Here is a tiny trained network, its code and every weight. The questions are about switching its units off for an input and a class, where a switched-off unit gives its printed mean instead of its output.

import numpy as np


def w(rows, s, z=0):
    codes = np.array(rows[::2]) - 128.0
    scale = np.full(codes.shape[1], s)
    scale[-1] = z or s
    return codes * scale


def f(y):
    return np.maximum(y, 0)


def log_softmax(a):
    a = a - a.max(-1, keepdims=True)
    return a - np.log(np.exp(a).sum(-1, keepdims=True))


def net(x, mask):
    res = np.array(x, float).reshape(1, 8) / 4 @ E
    y = f(res @ A[0][:, :-1].T + A[0][:, -1])
    res = res + np.where(mask, y, B[0][:, -1]) @ B[0][:, :-1]
    return log_softmax(res[-1] @ U[:, :-1].T + U[:, -1])


A, B = {}, {}
E = w([
[117,126,126,138,120,128,119,127,137,147],'x0',
[125,127,116,144,143,121,130,136,119,115],'x1',
[125,106,90,114,77,92,231,153,38,206],'x2',
[135,142,139,126,137,144,145,132,123,120],'x3',
[176,204,169,202,102,65,148,49,120,126],'x4',
[107,132,121,147,127,131,116,129,120,137],'x5',
[174,108,29,135,163,183,123,12,123,163],'x6',
[174,227,58,81,153,105,67,201,125,186],'x7',
],0.011)
A[0] = w([
[103,76,150,141,133,149,148,107,121,101,84],'N0',
[182,251,65,91,156,118,86,186,127,160,43],'N1',
[111,140,157,129,119,97,144,166,153,123,28],'N2',
[151,121,75,128,154,170,125,66,134,148,74],'N3',
[90,152,185,130,83,70,128,171,147,98,64],'N4',
[128,145,164,133,154,167,70,107,166,109,119],'N5',
[132,161,137,122,119,77,125,82,121,125,64],'N6',
[136,144,110,117,133,129,181,133,126,138,68],'N7',
[149,122,147,99,115,124,103,123,87,119,28],'N8',
[121,135,123,128,126,134,121,126,116,113,18],'N9',
[132,137,119,119,106,101,183,144,78,172,98],'N10',
[111,143,100,118,101,112,161,134,95,156,91],'N11',
[122,143,123,134,130,141,141,131,133,119,5],'N12',
[130,84,169,165,126,136,154,89,119,90,98],'N13',
[144,136,150,139,164,139,63,119,155,102,123],'N14',
[122,110,130,100,157,156,149,147,119,133,19],'N15',
[96,77,154,168,126,151,164,101,123,96,84],'N16',
[145,152,128,152,129,144,79,141,203,70,122],'N17',
[128,109,104,109,104,115,150,139,85,152,93],'N18',
[150,104,94,121,133,166,145,102,156,146,54],'N19',
[124,132,138,121,146,160,92,124,163,98,104],'N20',
[164,203,148,174,138,84,144,90,132,126,60],'N21',
[148,190,139,147,107,78,136,85,127,110,74],'N22',
[137,89,112,140,109,121,187,148,87,157,99],'N23',
[137,121,134,134,139,121,115,129,111,131,16],'N24',
[130,101,105,127,121,154,122,149,146,126,45],'N25',
[169,147,153,159,124,107,121,115,111,143,71],'N26',
[121,156,169,121,131,86,102,187,107,131,110],'N27',
[115,136,129,102,126,117,131,113,137,133,4],'N28',
[132,98,143,118,147,151,115,155,117,131,12],'N29',
[136,124,92,125,126,134,130,86,122,136,51],'N30',
[130,121,141,134,100,98,105,155,121,113,30],'N31',
[90,83,84,74,178,193,125,181,131,124,39],'N32',
[114,99,154,130,123,153,156,112,132,112,27],'N33',
[129,95,111,88,97,174,115,158,143,132,41],'N34',
[121,150,120,137,122,104,133,109,127,113,31],'N35',
[99,134,155,117,106,104,120,176,140,109,51],'N36',
[141,146,123,160,102,130,135,127,142,125,30],'N37',
[122,97,138,140,120,133,131,116,130,117,37],'N38',
[158,160,154,157,101,110,131,95,127,149,84],'N39',
[123,143,80,128,111,147,124,103,124,106,33],'N40',
[174,141,70,136,161,144,113,77,120,148,88],'N41',
[126,132,143,137,116,143,88,121,116,117,65],'N42',
[134,135,133,133,180,124,103,128,195,77,100],'N43',
[94,108,154,133,93,154,141,93,126,107,72],'N44',
],0.016,0.0049)
B[0] = w([
[98,165,104,117,147,78,117,108,207,166,170],'N0',
[89,130,48,2,175,20,98,46,245,210,252],'N1',
[138,177,101,139,139,185,172,132,144,70,159],'N2',
[136,207,107,135,120,217,207,166,157,51,206],'N3',
[147,211,85,141,180,228,202,145,157,87,191],'N4',
[194,137,139,152,46,97,125,74,45,177,196],'N5',
[82,64,158,149,158,137,106,166,117,117,164],'N6',
[148,135,138,175,60,90,128,127,104,115,153],'N7',
[116,144,122,131,105,136,130,90,121,154,129],'N8',
[123,119,137,152,139,123,143,129,139,146,128],'N9',
[226,127,135,185,97,132,125,51,50,194,195],'N10',
[188,112,142,179,98,102,126,74,93,161,176],'N11',
[133,157,146,140,143,100,131,149,128,137,128],'N12',
[104,118,78,71,138,75,120,148,189,181,180],'N13',
[160,159,153,150,72,108,150,80,51,179,194],'N14',
[104,109,167,154,113,138,88,143,124,113,150],'N15',
[109,145,38,66,164,66,115,105,170,157,181],'N16',
[183,81,129,160,59,116,151,64,75,174,206],'N17',
[175,128,134,144,95,132,116,98,62,150,178],'N18',
[139,148,129,148,122,165,186,172,151,69,171],'N19',
[158,154,141,205,107,85,121,94,41,153,175],'N20',
[74,73,182,170,143,137,41,183,117,104,197],'N21',
[69,53,209,133,141,127,61,203,101,94,185],'N22',
[189,123,157,171,59,101,129,56,61,182,192],'N23',
[121,117,118,107,99,117,133,121,132,117,128],'N24',
[107,77,164,145,172,114,118,167,134,84,148],'N25',
[78,50,188,159,162,140,91,179,140,96,161],'N26',
[124,189,100,110,125,201,207,132,175,81,190],'N27',
[119,157,119,174,156,116,118,130,136,112,128],'N28',
[117,94,148,118,134,159,91,179,138,83,145],'N29',
[146,187,110,112,145,207,146,160,126,98,166],'N30',
[153,126,134,101,130,177,159,146,141,114,148],'N31',
[53,37,234,134,181,128,48,227,93,85,209],'N32',
[116,157,120,74,139,102,139,132,154,167,154],'N33',
[72,114,207,160,180,118,67,201,107,124,166],'N34',
[102,120,134,102,124,111,103,160,107,102,140],'N35',
[114,159,82,160,131,189,167,138,138,70,172],'N36',
[105,104,154,119,152,102,125,135,118,95,139],'N37',
[128,135,104,95,125,98,117,85,168,139,143],'N38',
[83,69,164,127,156,135,73,178,127,62,173],'N39',
[146,149,96,94,131,168,159,156,135,91,151],'N40',
[133,183,116,107,135,205,217,157,166,58,208],'N41',
[160,107,132,142,150,137,141,140,114,169,143],'N42',
[206,125,117,155,95,110,137,100,80,131,192],'N43',
[119,129,83,72,162,88,128,98,181,171,162],'N44',
],0.0078,0.023)
U = w([
[203,162,143,154,109,105,148,90,24,183,241],'0',
[91,170,81,40,175,50,121,113,254,192,156],'1',
[135,224,119,121,160,251,228,163,172,51,3],'2',
[53,90,205,132,175,133,49,209,104,93,104],'3',
],0.0096,0.0012)

Each question gives the input, the list of numbers given to net, and the class t.
The units are the neurons (one row each of A and B). Each row of codes is followed by its name. A weight is (code - 128) times the scale printed after its matrix; where a second scale follows, it is the last column's (A, B and U).
mask holds one flag per neuron, in row order. A switched-off neuron (its flag False) gives its mean, the last column of its row in B, instead of its output. The means were averaged over made-up inputs and are rounded, as every weight is.
A unit's drop is (log p(t) with every unit on - log p(t) with that unit switched off) / (log p(t) with every unit on - log p(t) with every unit switched off).
The circuit of an input: a set's keep is (log p(t) with only the set's units on - log p(t) with every unit switched off) / (log p(t) with every unit on - log p(t) with every unit switched off). Starting from the 12 units with the biggest drops (on a tie, the unit counted first), units are removed one at a time, each time the one whose removal leaves the highest keep (on an exact tie, the one counted first), for as long as the keep stays at least 0.8.
circuit, biggest first: the units of the circuit, biggest drop first
most important unit: the unit with the biggest drop
k most important neurons: the k neurons with the biggest drops, biggest first
drop of u: that unit's drop, to one decimal
input [0,1,-5,1,2,5,-6,-5], class 2: 2 most important neurons : N1; N4
input [-5,-8,1,8,-3,-6,2,6], class 1: circuit, biggest first : N1
input [-4,0,-6,1,2,-8,-2,6], class 0: 3 most important neurons : N17; N14; N5
input [-8,0,-3,-3,5,2,5,3], class 2: 2 most important neurons : N41; N32
input [2,8,2,1,-1,-1,-8,6], class 2: 2 most important neurons : N4; N27
input [-4,-1,7,-6,-4,-8,2,8], class 1: 4 most important neurons : N1; N5; N17; N14
input [6,8,-6,2,0,7,0,6], class 0: 4 most important neurons : N17; N14; N5; N43
input [0,-6,-4,7,5,-8,-7,-7], class 1: 2 most important neurons : N13; N16
input [1,1,4,0,-8,3,-8,8], class 1: 2 most important neurons : N1; N3
input [-3,1,1,2,8,-1,-6,-7], class 3: 2 most important neurons : N1; N22
input [2,0,7,5,8,4,-2,-3], class 3: 4 most important neurons : N22; N21; N39; N26
input [-2,-6,-7,3,-1,-4,7,-7], class 0: 3 most important neurons : N1; N5; N20
input [-8,4,-1,8,-5,5,5,5], class 1: 2 most important neurons : N1; N4
input [-5,7,-7,4,6,-2,8,0], class 2: most important unit : N41
input [1,7,-3,-3,-6,-1,-6,-2], class 2: 2 most important neurons : N4; N36
input [-8,5,-6,3,-1,-1,2,6], class 0: 2 most important neurons : N17; N14
input [-3,4,5,-3,5,-5,-8,-3], class 2: drop of N4 : 0.1
input [-6,-5,-2,8,4,0,-7,5], class 2: drop of N27 : 0.2
input [6,8,0,2,4,4,0,-3], class 3: drop of N42 : 0.0
input [3,4,-4,8,-3,5,-2,-5], class 1: circuit, biggest first : N16
input [-6,-3,0,-5,-8,1,0,4], class 3: drop of N32 : 0.1
